(in the rows, 128 means zero)
Each row is followed by its class. Each block has new classes.
[150 140 106 149 133 140 137 154  63 156 126 128 129 127  92 107 109  72
  78 117  53 137  87 155 102 153 133 124 122 122 132  97 105 156 109 187
 162 133 133 145 167 137 137  94 115 183 162 127 177  81 127  57 113 117
 102  85 109 106 148 136 165 140  84 166  98 175 105 130 112 127  97  92
 133 148 116 104 139 146 126 153 212 129 102 129 133 165  86 107 182 131
 129 116 182 159 131 114 104 143 193 121 159 158 182 186 102 150 167 107
 111 142 118  98 148  83  82 100 169 150 130 115 115 104 125  95 126 138
 179 128 138 128 135 111 122 132 155 118 138 101  78 150 128 212 123 122
 151 135 132 124 115  98  91 141 148 118 154 104 132 150 109  68 125 125
  90  51 126 170 141 108 149 103 118  98 117  80 136 150 118 132 135 180
 129 119 107 112 128 143 159  88 158 102 140 112 105 163 192 148 125 123
  91] | Z90
[130 117 143 108 145 130 145 163 130 155 153 108 149 131 156 128 138 112
 117 116  92 151 134 132 121 129 130 134 138 128 142 134 173 147 128 155
 134 144 108 140 135 128 126 137 124 122 153  93 134  85 131 113 111 134
 130 124 133 109 150 119 137 111 103 156 143 151 127 145 104 124 100 123
 160 123  81 104 146 151 111 149 217 146 123 135 125 147 114 161 159 133
 117 112 171 132 123 101 134 203 152 115 122 151 149 147 128 128 137 112
 133 124 166 106 139 115  94 104 106 132 135 136 129 116 135 102 106 146
 113 122 124 124 123 139 120 110 155 145 123 131  74 103 138 134 122 146
 127 122 129 108 108 103 122 133 143 115 120 121 121 117 108 131 138 166
  98  92 118 153 129 113 129 122 114 114 110  95 154 162 151 108 139 132
 160 128 136 132 128 136 177 122 152  89 121 139 113 170 101 161 130 136
  99] | Z90
[138 116 132 148 134 150 133 176  92 155  29 150 130  99 110  97 111 101
  78 123  67 113 125 143 136 160 127 130 160 129 139  88 140 158 112 151
 164 178 178 144 170 143 141 129 105 141 162 108 183  72 125  92  70 133
 153 111 137 103 163 114 157 118  79 148 115 141  93 127 120  95 118 114
 138 129 111  67  97 176 101 125 231 157 133 117 126 156  99 126 215 152
 122 140 176 160 129 119 146 161 210 115 161 143 162 175 112 147 145 111
 137 125 104 126 161  98  37  96 150 158 121 120 106  59 133 102  92 163
 165 104 136 139 152 128 112 112 152 130 105 131  87 131 143 198 137 145
 129 123 149 124 116  72  99 158 143 122 160  90 111 144 117  76 138 153
  77  88 121 141 142 107 155 110 107  62 107  64 132 156 117 113 166 150
 150 139 127 135 125 148 139  95 158 122 129 118 130 124 192 186 144 136
 102] | Z90
[124 123 133  97 116 178 145 104 114 132 135 136 113 105 165 135 136 142
 143 132 130  77 148 109 123 111 100 129 124 101 142 114 129 128 125 113
 128 161 136 164 151 111 109 130 106 102 128 107 145 136 144 146 119 139
 148 132 131 125 113 122 115 116 138 147 148 151 131 137 143 123 124 106
 109 128 117 140  98 133 141 122 108 126 134 136 125 103 124  99 128 112
 128 139 143 172 117 144 159 122 159 146 136 100 128 121 173 150 132 178
 128 113 135 172 145 145 124 141 135 120 125 124 134 116 129 122  98 143
  81 126 144 101 121 129 140 136 131 129 146 126 180 138 121 126 107 124
 130 133 131 156 146 139 127 116 128 127 122 133 110  99 129 161 162 125
 158 159 106 114 149 139 143 134 158 106 125 156 150 123 119 126 129 102
 129 113 103 120 130 144 120 115 111 128 149 131 119  84 109 150 138 143
 141] | Z363
[118 144 113 123 133 138 141 117  69 143 104 109 126 129 106 127 135  87
 120 115  30 104 119 143  99 129 122 142 152 117 135 112 119 136  95 115
 158 144 141 156 184 122 126  80 110 166 149 109 156  93 125  96 111 134
 133 101 124 107 161 129 159 144  93 162 118 158 116 127 134 131 110 106
 149 119 114 114 105 164 136 121 191 121 111 122 130 143  96 108 188 118
 123 126 181 146 145 126 126 125 190 123 161 149 177 194 112 149 155 147
 105  90 135 124 171 110  79 111 179 155 140 126 120 101 137 120 128 152
 162 130 133 116 135 117 105 119 150 117 141 124 105 148 129 181 128 125
 142 137 145 132 126 115 105 143 124 136 133 105 135 151 116  67 107 133
 108  65 116 166 138  98 154 128 136  88 110  99 140 158 115 124 131 139
 122 122 114 107 118 138 133  81 156 117 155 120  99 142 172 158 134 114
  98] | Z730
[139 123 127 169  94  99  91 149  85 100 125 143 126 161  82 125  98 125
 184  69  76  90 123 131 144 142 113 114 171 180  75 100 121  83 130  65
 144 107 100 110 168 166 127  99 112 138 135 122 147 122 118 106 137 122
 135 126 119 166 143 131 149 149 123 146  92 127 149 116 144 116 129 103
 133 132 144 131  91 155 123 139 151 128 127 109 132 152 157  95 140  45
 115 160 123 134 137 132 126   4 190  88 138 134 149 131  82 177  94  82
 125 149 126 111 185 130  89 105 186 163 133 142 103  79 156 150 147 153
 234 154 129 146 126 125  71 129 127 138 146 183  89 109 148 163 176 145
 132 138 150 120  74  58  96 136  74 170 134 178 124 152 133  42 107 141
 129 154 128 148 103 120 165 121  68 107 114 103 169 136  81 135  87 111
 118 153 116 172 123 175  69 110 121 177 115 150 173  84 135 147 135  99
 146] | Z730
[142 139 121 153 133 115 119 128 103 115 125 118 136 168 115 123 119 118
 118 109  72 102 114 117 104 125  99 129 133 146 116 135 111 114 133 107
 135  80  69 107 159 151  93  93 137 165 129 140 128 115 125 110 139 137
 107 111 121 122 141 125 154 148 118 171 105 139 130 112 120 150 104  92
 139 105 112 109 147 143 144 177 107 105 120 141 168 163 126 138 146  59
 120 118 152 134 141 112 104 121 101  92 144 135 157 151  95 143 149 129
  96  84 130 114 141 108 113 108 135 126 149 161 121 142 135 135 136 133
 182 132 125 140 117 120 104 118 131 122 119 150  66 140 109 140 152 125
 140 133 168 124 108 115 128 111 112 137 122 138 153 141 110  96  98 119
 117  76 135 151 108 112 117 115  92 124 116 118 112 146 117 125  99 118
 134 120 108 110 127 154 131 123 154 133 143 137 113 172 120  90 129 106
  80] | Z686
[125 126 122 107 108 147 143 113  67  93 120 120 109 122  85 117 100 115
 160 101  54  67 100 123 101  80  87 134 179 141 225 114  74 135  89  37
 149 140 104 122 162 123  76  99  99 172 134 117 174 142 145 149 103 142
 157 159 169 131 144  97 129 161 121 155 144 162 108 141 127 125  89  29
 160 119 146 131  91 178 142 153 113  83 132 155 138 154 113  96 155  18
 119 152 133 141 146 126 159  75 117 104 199 125 206 117 128 150 116 210
  70  68 112 147 200 157 132 103 163 156 130 147 112 108 125 109 139 160
  92 168 147 137 133 119 146 126 151  67 155 142 170 157 127 200 132  86
 126 139 145 158 127 121 101 145 131 144 135 124 149  93 133 115  92  99
 185 104 133 146 146 116 143 143 110  67 133 133 108 144  88 139 146 102
 105 136  97 100 110 181  97  86 130 169 160 137 113  98 153 129 149 123
 144] | Z801
[117 139 138 100 127 134 138 122  83 126 117 123 127 103 116 128 109 112
 150 128  98  69 134 122 108  90 106 146 153 117 188 118 114 140 112  83
 152 142 125 148 158 107 112 101  93 151 154  98 140 127 136 138 103 145
 150 125 155 119 135 116 161 148 124 134 130 150 135 139 142 119 118  80
 144 123 118 152  69 147 137 124 133 112 125 145 137 116  98 130 162  55
 118 147 140 145 134 124 164  71 153 128 178 127 179 127 146 163 137 207
 101  68 136 160 172 134 130 111 158 131 130 128 111 100 131 140 121 159
  94 141 144 124 127 118 116 121 136  93 150 125  99 155 140 155 118 112
 116 147 138 148 135 127 108 135 114 132  33 103 127 119 126 124 109 151
 151  97 123 145 149 111 145 157 114 106  97 139 132 130 117 114 150 117
 109 110  87  96 135 168 112  87 125 109 163 147 119 116  98 144 164 140
 134] | Z363
[128 135 126 112 123 155 134 106 108 132 125 112 108 103 146 136 138 114
 215 130  48 103 122 115 114  96 132 159 148 117 152 109 145 122  92  75
 120 163 169 167 129 106 122 121 104 127 141  87 157 116 131 151 106 154
 172 135 135 113 142 111 134 117 110 142 139 155 121 160 150 118  95 107
 130  99 110  91 101 151 127 139 123 125 124 138 135 120 119  92 188 139
 127 141 191 145 126 127 130 140 145 152 149 106 154 155 132 127 118 137
  95  91 152 146 176 167 114 126 139 116 147 145 125 116 145 100 119 155
  99 131 136 111 135 135 140 119 139 115 155 162 207 141 125 134 116 123
 115 123 141 144 150 127 113 144  90 142 141 131 123 135 137 111 110 128
 171 138 117 132 148 131 161 166 160  85 126 137 140 159 112 138 147  85
 131 130 140 127 113 132 115  78 126 121 142 130  69  91 119 134 125 108
 119] | Z248
[118 116  68 168 102 126  99 111  67 127 155 145 112 127  72  97  88 102
 181 111  66 149  73 162 149 154 123 111 120 152 102  87 119  99 147 128
  84 125 155 124 127  94 156 156 121 175 159 139 150 106 122 109 146 108
 163  51 103 132 149 130 132 146 111 135 114 128 138 146 116 104 127  82
  93 168 165 146 156 111 130 161 132 145 133 111 130 123 109  68 173 158
 135 139 149 145 156 131  93  84 217 117 153 107 141 141 111 153  90  33
 104 205  88 128 106 118  94 117 159 172 153 104 117  51 117 125 148 134
 181 141 145 134 131 108 100 115 111 108 188 156 155 110 130 189 135 101
 135 121 129 156 133 105  91 150 115 149 171 190 115 139 119  65 129  98
 156 137 146 148 109 131 143 139  82  93 132 114 136 108  74 160 143 154
 107 154 152 136 132 154  88 101 138 181 140 117 130  99 212 135 108 120
 138] | Z801
